gak: [157 127 119 125 144 118 135 133 147 126 117 116 117 114 108 131 126 125
 131  99 103 128 129 123 129 136 130 134 134 126 148 138 138 128 142 139
 144 133 122 160 110 118 127 140 146 132 123 135 141 128 129 135 128 107
 131 122 132 143 127 111 116 104]
Zer: [ 42 109 145  98  91 122 174 207 131  79 148 183 105 156 193  97 235 185
  90 122 202 199 120 159 152 133 131 137 141 168  59 112  81 156  71 124
 129 194 177  94 165 121 129 105 129 168 106 103 100 116 119 118 197 163
 194 191 175  43 100 174 142 187]
mikal: [126 125 125 121 130 120 142 146 138 116 126 133 117 125 132 123 150 139
 124 109 132 144 127 133 131 134 129 134 135 136 124 129 124 135 125 134
 137 144 134 140 126 121 129 131 140 139 120 126 130 132 125 129 143 125
 144 139 140 119 121 130 125 127]
Beg: [ 72 138 151 156  94 168  81  66  64 162 155 140 185 161 159 133  77 106
 140 236 168  88 138 125 117  94 119 101 105 112  98 105 120 105 111  89
  70  71 132  30 167 162 124  97  58  89 167 120  94  95 129 108  87 179
  81 112  89 118 148 164 160 169]
succ: [147]  [126]
succ: [110]  [118]

Gopa: [121 133 199 123  55 167  65  60 190 154  65 156 106  93 195 152  83 141
 129  92 190 140 203 143  88 179 155  53 136 108 197 193  47  45  93  86
 173 147 115  80 135  92  53 196  70 154 140 110 110 107 145 138 149 156
 110 163 123  90 140  94 160]
Nafo: [129 180  54 172 214 137  94 143  58 171 202  53 116 202  72  97 150 166
  99 209  85 119  80 191 176  58 155 226 161 111 106 119 234 230 130 142
 109 151 143 154 139 145 174  90 157  98  87 199 186 152  97 145  82 102
 124 143 134 177 161 140 139]
navi: [157 111 114 115 188  74  74  71 122  79 187 163 187 148  85 152 194  94
 182 151 112 133  88  89 179 123 102 191 123 195  69  73 197 200 213 212
  88 121 149 199 144 195 219  83 216 132 173 133 140 161 156 140 165 129
 183  75 141 154  96 202  94]
Gele: [186  84 139 192 145 212 158 189 139 121 125 242 208 109 234 107 211 174
 126  52  73 209 107  61 113 236  71 101  89 175 135  88  79  99 105 117
 228  59 214 176  90 137 201 159 166 196 129  59  88 170 151  57 132 175
 162 222 230 217 198 106 147]
Sulun: [ 84 200 159  71 120  56 130  85 159 160 147  31  62 167  41 188  49  96
 160 234 233  60 193 228 165  39 223 170 199 100 155 211 194 170 182 164
  44 238  48  91 201 140  57 129 102  80 162 230 194 101 134 241 160 107
 116  42  31  38  68 177 133]
kod: [131 101 223  70  56  96 161  97 219  90  77 196 142  75 162 192 107  81
 158  87 209 129 197  92 108 187 131  61 122 162 155 158  61  58 169 153
 126 143 103 115 151 139  89 170 119 157 199  93  98 114 180 155 202 159
 150  87 108  65  79 154 121]
Pup: [143 154 137 105 194  59  65  60 119  80 197 144 180 156  64 156 185  88
 184 170 118 120  88 101 188 103 112 203 131 191  65  77 213 213 223 219
  71 133 137 198 153 200 215  75 216 122 177 150 150 158 154 154 166 123
 181  57 127 144  86 211  91]
find: [ 64 156 185  88 184 170 118 120  88]  Pup
start: [143 154 139]  Nafo, 38
start: [ 58 155 226]  Nafo, 25
succ: [72]  [97]
find: [143 154 137 105 194  59  65  60 119  80 197 144 180 156  64 156 185  88
 184 170 118 120  88 101 188 103 112 203 131 191  65  77 213 213 223 219
  71 133 137 198 153 200 215  75 216 122 177 150 150 158 154 154 166 123
 181  57 127 144  86 211  91]  Pup
start: [145 138 149 156 110 163]  Gopa, 50

Pum: [214 190 159  83 115 115 145]
direv: [156 164  39 123 182 137  78]
nobat: [212 190 158  99 116 115 145]
zosi: [ 46  68  98 168 138 142 114]
komeg: [156 164  39 123 182 117  78]
kol: [150 157  43 119 180 138  82]
bugak: [152 160  42 117 181 138  77]
zil: [148 158  43 123 179 138  77]
find: [190 159  83 115 115]  Pum
find: [212 190 158  99 116 115 145]  nobat
find: [157  43 119 180 138  82]  kol

bimes: [224 111 120 137 226 224 129 225 160 128 222 128 226 126 128 127 122 225
 128 135 219 137 127 230 128 126 224 223 226 128 129 128 128 132 226 128
 124 127 134 226 222]
zes: [128 212 221 125 130 225 225 128 231 130 134 224 129 222 225 226 122 128
 128 230 128 211 224 111 128 223 224 130 128 128 126 128 128 128 129 125
 199 129 125 224 238]
sefa: [129 216 221 133 127 225 128 128 181 129 122 224 129 120 226 223 137 128
 128 226 130 249 225 219 225 225 224 225 224 128 218 128 128 224 128 125
 243 226 227 224 224]
Ribon: [225 117 124 116 227 224 128 224 105 127 226 128 222 126 227 224 134 224
 129 136 221 136 127 242 224 224 129 128 224 224 227 224 224 219 224 224
 240 224 240 127 225]
Samu: [225 117 124 116 227 224 128 224 105 127 226 128 222 126 227 224 134 224
 129 136 221 136 127 242 224 224 129 222 223 225 220 224 224 224 226 228
 231 225 224 129 225]
find: [224 111 120 137 226 224 129 225 160 128 222 128 226 126 128 127 122 225
 128 135 219 137 127 230 128 126 224 223 226 128 129 128 128 132 226 128
 124 127 134 226 222]  bimes
succ: [132]  [226]
find: [225 117 124 116 227 224 128 224 105 127 226 128 222 126 227 224 134 224
 129 136 221 136 127 242 224 224 129 222 223 225 220 224 224 224 226 228
 231 225 224 129 225]  Samu
start: [224 224 219 224]  Ribon, 31
find: [128 212 221 125 130 225 225 128 231 130 134 224 129 222 225 226 122 128
 128 230 128 211 224 111 128 223 224 130 128 128 126 128 128 128 129 125
 199 129 125 224 238]  zes

zurul: [103 220 126  65 150 232  54 207  64 150  88 230 160  78 171 219 171  78
 148 147 219 219  65  89 173 147 174 137 124 112 162 124 126 113  41 206
 195 160  77 123  42 113 101 233 173 222 232  89 183 147 126 127  78 232
  88 114]
Zed: [ 96  79 114 142  65 139 115 167 183  99 179 197 123  94 188 121 167  84
 173 195 129 117 108 104 116 183  87  79 155 102  54 155  76 110 120 176
 155 104 119 173 124 122  96 124  85  81 126 114 153 131  85  92 105  65
 185  78]
zur: [191 123 183 113 196 154 131  86  81 180  99  79 130 191  85 129 101 169
 117  87 116 129 127 136 184  79 189 175 105 147 196 134 171 171 132  88
 106 163 145  82 132 156 159 179 197 195 170 127 133 130 186 195 183 194
  93 196]
next: [99 79]  [130 191  85]
next: [ 79 114 142  65 139 115 167 183  99 179]  [197 123  94]
succ: [156]  [159]

tonu: [ 81  54 187 194 217 156  62  72 184  54  40]
kagif: [194 217 187  54 194 225  98  67 161  29  23]
pumal: [ 52  65 157  97 121  16 130 160  55 221 209]
sesu: [217 187  54 194 225  98  67 161  28 196 229]
Fir: [ 33  80 235 158 144 147  95  27  46 171 149]
roli: [ 92 212 171  73  87 224 217  26  61 132 123]
next: [ 54 187 194 217]  [156  62  72]
start: [217 187  54 194 225  98  67 161  29]  kagif, 1

leda: [ 35 226 156 110]
Fivi: [ 35 226 237 124]
Ramis: [ 35 226  94 117]
Gadup: [ 35 180 209 214]
dira: [ 44 226 117  94]
find: [ 35 226 237 124]  Fivi
find: [226  94 117]  Ramis
find: [226 117  94]  dira
find: [ 35 226  94 117]  Ramis
find: [156 110]  leda

Nefo: [ 87 170  91 104 149  69 161  66 108  84 127 171  73  78 194  70 184  75
  89 199  66 179  69 107  65  93  78  72 181  62 199 194]
sumeg: [180  70 173  85 174 141 166 150 167 177  70 160 173 169  88 173  83 165
 166 138  84  70 171 160 173 107 159 148 200  79  81  96]
rana: [182  59 175 112 132 177 107 192 153 185 133 106 167 174  66 176  75 190
 159  56 185  69 171 154 170 127 161 196  74 188  44  79]
mugi: [100 174  94 160 101  96  79 108  74 102 184  82  72  93 165  74 172 104
  71  91 164 171  77  72  72 135  85 128 158 151 126  94]
duten: [180  70 173  85 174 141 166 150 167 177  70 160 173 169  88 173  83 165
 166 138  84  70 171 160 173 107 159 148 117  79  81  96]
tevog: [205  64 186  77 203  93 158  93 108 212 162 141  76 151 174  88 157 166
  66 146 109 109  70 116  68  69  75 190 192 120 136 202]
Kizav: [100 174  94 160 101  96  79 108  74 102 184  82  72  93 165  74 172 104
  71  91 164 171  77  72  72 135  85 128 158 151 150 157]
Zedo: [ 42 216  69 175  75 112 133 104 142  33 107 153 134  78 199  70 184 194
  75  89  91 189 131 145 134 171 142  23 121  78 182 117]
start: [ 93  78  72 181  62 199]  Nefo, 25
find: [100 174  94 160 101  96  79 108  74 102 184  82  72  93 165  74 172 104
  71  91 164 171  77  72  72 135  85 128 158 151 126  94]  mugi
start: [116  68]  tevog, 23
start: [194  70 184  75  89 199]  Nefo, 14

seru: [181  96  75  31 155]
zude: [222  71  78  23 168]
tegik: [118  88  58  85  88]
tal: [119  85  60  84  78]
sud: [ 60  85  84 119   4]
besod: [112 117  85  80 104]
miv: [166  66 104  49 160]
find: [71 78]  zude
start: [ 66 104  49 160]  miv, 1
find: [119  85  60  84]  tal
find: [112 117  85  80 104]  besod
find: [118  88  58  85  88]  tegik

Doros: [ 87 165 150 119 122  73 154 132 125 171 198 119 148  90  99 136 202 126
 105  77 121 147 132 101 150 155 143 165  54  54 176  95 114 157 196 143
 122  93  66 138 128 211 177  30 121  97 177 201 121 102 152  88  77 162
 193 105]
sadu: [ 83 166 153 108 117  67 150 130 128 177 203 119 103 161 222 156 123  82
  86 132 128  65 129  95 154 166 144 174  41  54 182  98 115 164 195 153
 120  93  53 145 121 229 173  26 128 101 188 209 127 103 151  83  70 165
 197 103]
Dasa: [ 84 166 152 112 119  69 152 131 126 175 203 119 103 158 220 155 123  82
  88 134 127  65 130  97 153 162 144 171  45  53 180  96 114 162 197 149
 121  92  57 142 123 224 175  26 125  99 185 207 125 102 152  84  72 164
 197 103]
Boko: [ 93 160 147 123 123  81 151 133 124 163 188 119 105 147 202 148 121  90
  99 136 126  77 132 107 146 150 140 157  67  62 169  98 115 152 189 138
 123  96  76 136 130 197 173  43 119 100 169 190 120 103 149  94  85 159
 184 108]
Buvun: [ 85 166 151 116 120  70 153 132 126 173 201 119 103 155 217 154 122  83
  91 136 127  66 131  99 152 158 143 168  49  53 178  95 114 159 197 146
 121  92  62 140 126 217 176  28 123  98 181 205 123 101 152  86  74 163
 195 104]
next: [150 119 122  73 154]  [132 125 171]
next: [105 147 202 148 121  90  99 136 126  77]  [132 107 146]

mez: [166 124 118 110 225 103 161  35 138 217  82 152 105  51]
Lare: [166 124 118 110 136 103 161  35 138 217  82 152 105  51]
fogum: [ 96  83 183 166 136 112  55 156  85  52 148 204  41 208]
start: [136 103 161  35]  Lare, 4
next: [166 136 112  55]  [156  85  52]

Bugaf: [170 177  91 119 125 133  90 175 134 141 155 120 101 223 160 123 132 133
 211 131  92 117 201 159 185  39  75 214 153 181  71 122 103 246  67 110
 136  47 128 164  50 176  92 141 169 154 171  98 101 151 122 114 156 174
 116 143]
luzez: [116 130 139 120 120 103 148 141 129 136 112 138 142 117 128 117 111 137
 117 121 119 113 125 144 123 154 143 143 118 139 121 132 128 104 142 138
 123 120 126 118 117 116 130 144 137 125 135 137 134 135 120 123 126 119
 127 135]
bami: [128 128 155  89 136 112 133 141 110 177 123 114 142 125 120 106  98 143
 116 125 130  35  93 188 153  95  80 158  94 172 128  97  66 178 125 133
 102 103 116 126 119 142 132 158 156 101 126 130 207  83 122  89 166 182
 129 136]
meb: [157 120 111 125 127 125 129 138 124 157 110 114 134 134 149 125 151 124
 106  98 124  88 141 175 154  80 106 135 101 138 117 105 110 154 119 131
 114 109 114 122 116 155 145 159 134 108 163 145 122 118 120 105 153 165
 130 147]
roket: [128 144 129 134 144 150  88 123 165  63 173 138 100 173 126 152 117 123
 192 170 132 216 187  66 102 143 109 150 188 105 118 155 159 134  86 101
 169 133 160 141 118 106  86  85 119 172 104 107  91 162 123 159 101  87
 112  97]
bive: [140 112 150  95 148 135 119 120 101 182 123 102 135 108 121 111 116 133
  94 131 144  12  65 182 159  71  71 119  86 158 151  78  54 195 127 127
  93 122 107 126 151 158 151 151 141  87 114 132 226  53 133  83 182 199
 137 134]
Bozem: [119  99 181 129 193 183  65  69 180  40 194 120 103 132 101 180 102 119
 160 197 176 210 149  39  60 158  57  96 190  59 166 130 143 111  85  96
 177 189 158 123 186  83  94  70  86 151  45 124 163 120 119 145 103  83
 113  65]
find: [110 154 119 131 114 109 114]  meb
next: [140 112 150  95 148 135 119 120 101]  [182 123 102]
succ: [211]  [131]

fus: [102 144 167 141 130 115 159 177 136 127]
Pazub: [148  99  91 114 145 151  91 127 150 129]
Favit: [162 135 110 131 124 132 123 108 140 137]
lete: [157 116 124 142 187 218 107  68  99 161]
tuz: [ 99 130 154 130 130 112 146 185 144 121]
vum: [113 148 174 150 152 150 160 146 117 143]
gepi: [157 143 124 142 187 218 107  68  99 161]
succ: [141]  [130]
find: [146 185]  tuz

vokul: [197  63 159 122  91 208 185  70 179  50  85 200  56 164  82 110]
patol: [ 75 173 193 110  52  95 222  48 190 121  55 152 120 122  48  72]
pupe: [147 203 124 116 173 183  58 182  57 142 161  64 181  58 182 155]
rus: [118  55  78 186 164 161  62 174  80 160 169 191  68  95 177 177]
zinuz: [159 192  79 163 160 152  98 162  77 166 167 162  64  52 154 156]
bev: [ 74 197 160 143  45  96 197  63 159 119  59 145 103 104  63  84]
teles: [ 76 102 186  66  77  75 177  66 181 102  74  60 207 164  77  68]
next: [121  55]  [152 120 122]
find: [147 203 124]  pupe
succ: [80]  [160]
succ: [207]  [164]
next: [197  63 159 119]  [ 59 145 103]
succ: [143]  [45]
next: [182  57 142 161]  [ 64 181  58]

rif: [183 139  63 213 165  86]
biz: [ 86 191 142  18 143 195]
Pigon: [181  63  72 139 250 121]
zom: [183 139  63 213 165 211]
fimap: [ 81 194 227  58  90 131]
nuf: [ 86  63 139  72 143 226]
succ: [227]  [58]
find: [183 139  63 213 165  86]  rif
start: [ 63 139  72]  nuf, 1
next: [63 72]  [139 250 121]

Bodob: [111  88  77  61  35 127 175 110 167  96 147 159  28 139 100 140 134  89
  79 152  92 181 130 144 108 172 101 171 151 169 205 183  68]
dum: [191  56 134 195 128 217 134 122  69 100 141  37 146 157 219 106  37 141
  87 162 190 167 101 146 157 124 107 209  71 116 146 181 145]
Gesa: [144  61 107  54 114 103  79 132  67 145 108  62 215 122 169 110  89 165
 158 102 170  72 110  99 150  71 136  93  72  79  47  87 173]
bibi: [ 12 136 193  72 160  43  49 171 153 115 129 176 133  87  31 125 167 136
 160 125 111 107 164 154  69 132 187  77 189 125  90  49 186]
kapid: [ 15  36 175  54  83  87  65 168 148  55 159 141  61 107  54 114 103 114
  87 177 124 182 157 197  58 175 168 162 191 154 151 114 166]
kizuk: [141  38 146  54  83  87  65 168 148  55 159 141  61 107  54 114 103 114
  87 177 124 182 157 197  58 175 168  47 132 116 102  91 113]
pitag: [ 15  36 175  54  83  87  65 168 148  55 159 141  61 107  54 114 103 151
 192  81 122  57 135  90 145  88 146  47 125 100  71  68 150]
Nub: [192  89 122 206 148 196 114 113  56 120 122  26 170 145 215 106  44 151
 110 132 184 124  92 116 163  93 101 162  51  97  91 146 137]
find: [151 192  81]  pitag
find: [ 91 113]  kizuk
find: [144  61 107  54 114 103  79 132  67 145 108  62 215 122 169 110  89 165
 158 102 170  72 110  99 150  71 136  93  72  79  47  87 173]  Gesa
find: [ 15  36 175  54  83  87  65 168 148  55 159 141  61 107  54 114 103 151
 192  81 122  57 135  90 145  88 146  47 125 100  71  68 150]  pitag
next: [141  37 146]  [157 219 106]
find: [ 15  36 175  54  83  87  65 168 148  55 159 141  61 107  54 114 103 114
  87 177 124 182 157 197  58 175 168 162 191 154 151 114 166]  kapid

boz: [161  74 112 111 160 170]
pigot: [101 184 183 161 118 169]
Sut: [109 156 111 151 141  65]
Mivu: [134 164 122 127  93 189]
ler: [173 165 149 128 124 177]
Gelum: [165  91 188 114  83  49]
moma: [ 76 161 183  82  90 145]
lebur: [150 196 156 151 124 100]
start: [122 127]  Mivu, 2
start: [109 156 111 151 141]  Sut, 0
find: [184 183 161]  pigot
succ: [122]  [127]

marup: [151 129 118 130 111 188 225  91 146 131 109 127 109 142 113 127 137 136
 134 108 137]
ful: [123 129 129 128 132 126 139 128 120 130 122 127 122 132 122 129 131 130
 131 122 129]
mipe: [ 91 146 131 109 127 109 139 113 225 151 167  66  90 166 202  91 100  44
 169 121 117]
zud: [124 128 129 126 131 128 138 129 122 129 122 129 122 133 124 128 131 130
 131 122 130]
next: [ 91 146 131 109 127 109 139 113 225 151]  [167  66  90]
find: [ 91 146 131 109 127 109 142 113]  marup

leme: [122 105 103 114  96  78 108 152]
Gigum: [122 158  59 131  96 114 132 107]
fofum: [103 197  59 116 150  69 140  83]
nom: [ 76 207  51 164  29 114  83 140]
mopu: [161 112 117 111 127  82 132  92]
Suk: [ 69 105 113  98  79 171 141 197]
gove: [ 80 116  59 197 140 150  69 211]
find: [116  59 197 140 150  69]  gove
find: [103 197  59 116 150  69]  fofum
start: [ 69 140  83]  fofum, 5
find: [140  83]  fofum

gik: [109 141  59 163]
daz: [ 17  58  46 172]
fumaf: [ 58  17 187 108]
Sofib: [ 57  94 127  45]
succ: [59]  [163]
succ: [109]  [141]
find: [ 17  58  46 172]  daz
start: [ 58  17 187]  fumaf, 0
succ: [46]  [172]
start: [17 58]  daz, 0

tagir: [162  62 150 100 113 221 143  88 141 216  82 158 140]
meto: [ 90  54 157 100 136 224 193  73 108 223  74 178 118]
pasiv: [176 161 155 223 173 125 230 101  77 146 114 182  72]
nuba: [116  92 152 112 150 179 206  85  90 187  89 173 100]
meka: [ 12  77  89 122 112 147  40 179 171 100 183  62 237]
Ripak: [153 193 117 170 130  87  56 199 189  71 201  87 190]
Seler: [150 198 120 160 130  56  87 163  62  51 178 130  99]
nufu: [ 12  77  89 122 112 147  40 161 168 131 152 151 125]
find: [130  87  56]  Ripak
succ: [224]  [193]
next: [163  62]  [ 51 178 130]
find: [168 131 152]  nufu
find: [178 130]  Seler

rabu: [112 154 123 152 128 122 143 158 104 138 149 117 124 125 144 125  62 118
 121 126 145 133 126 118 130 117 136]
ver: [143 176  85 182 137 105 154 155 127 138 145  95  93 110 183  98 175 137
 139 136 103 157 109 119 148 126 136]
fov: [137  99 131 105 110 128 121 111 151 100 111 124 127 134 112 131 184 135
 119 152 124 144 126 137 133 138 125]
bav: [136 101 102 108 137 110 122 102  95 129 215 108 104 144 111 115 146 138
 139 108 115 139 125 131 158 129 140]
Reko: [115 179 154 170 133 141 164 175 131 144 119 146 144 133 173 146 113 120
 125 138 108 139 138 127 116 115 122]
Zubob: [104 112  70 113  96  68 125 124 129 108 104  95 215 107  98  86 142 120
 118 135  71 117  89  93 124 135 104]
dobu: [124 159  70 119 160 171 119 123 157 169 111 180 161 133 167 152 155 141
 152  84 139 111 154 138 115 168 110]
Vuto: [119 160  70 159 124  83 132 144 104 133 109  77  90  96 156  87  79 128
 136 149 157 143  96 115 160 129 156]
succ: [90]  [96]
succ: [169]  [111]
start: [119 160  70 159 124]  Vuto, 0
next: [125 124 129 108]  [104  95 215]
start: [ 95 129 215 108 104]  bav, 8

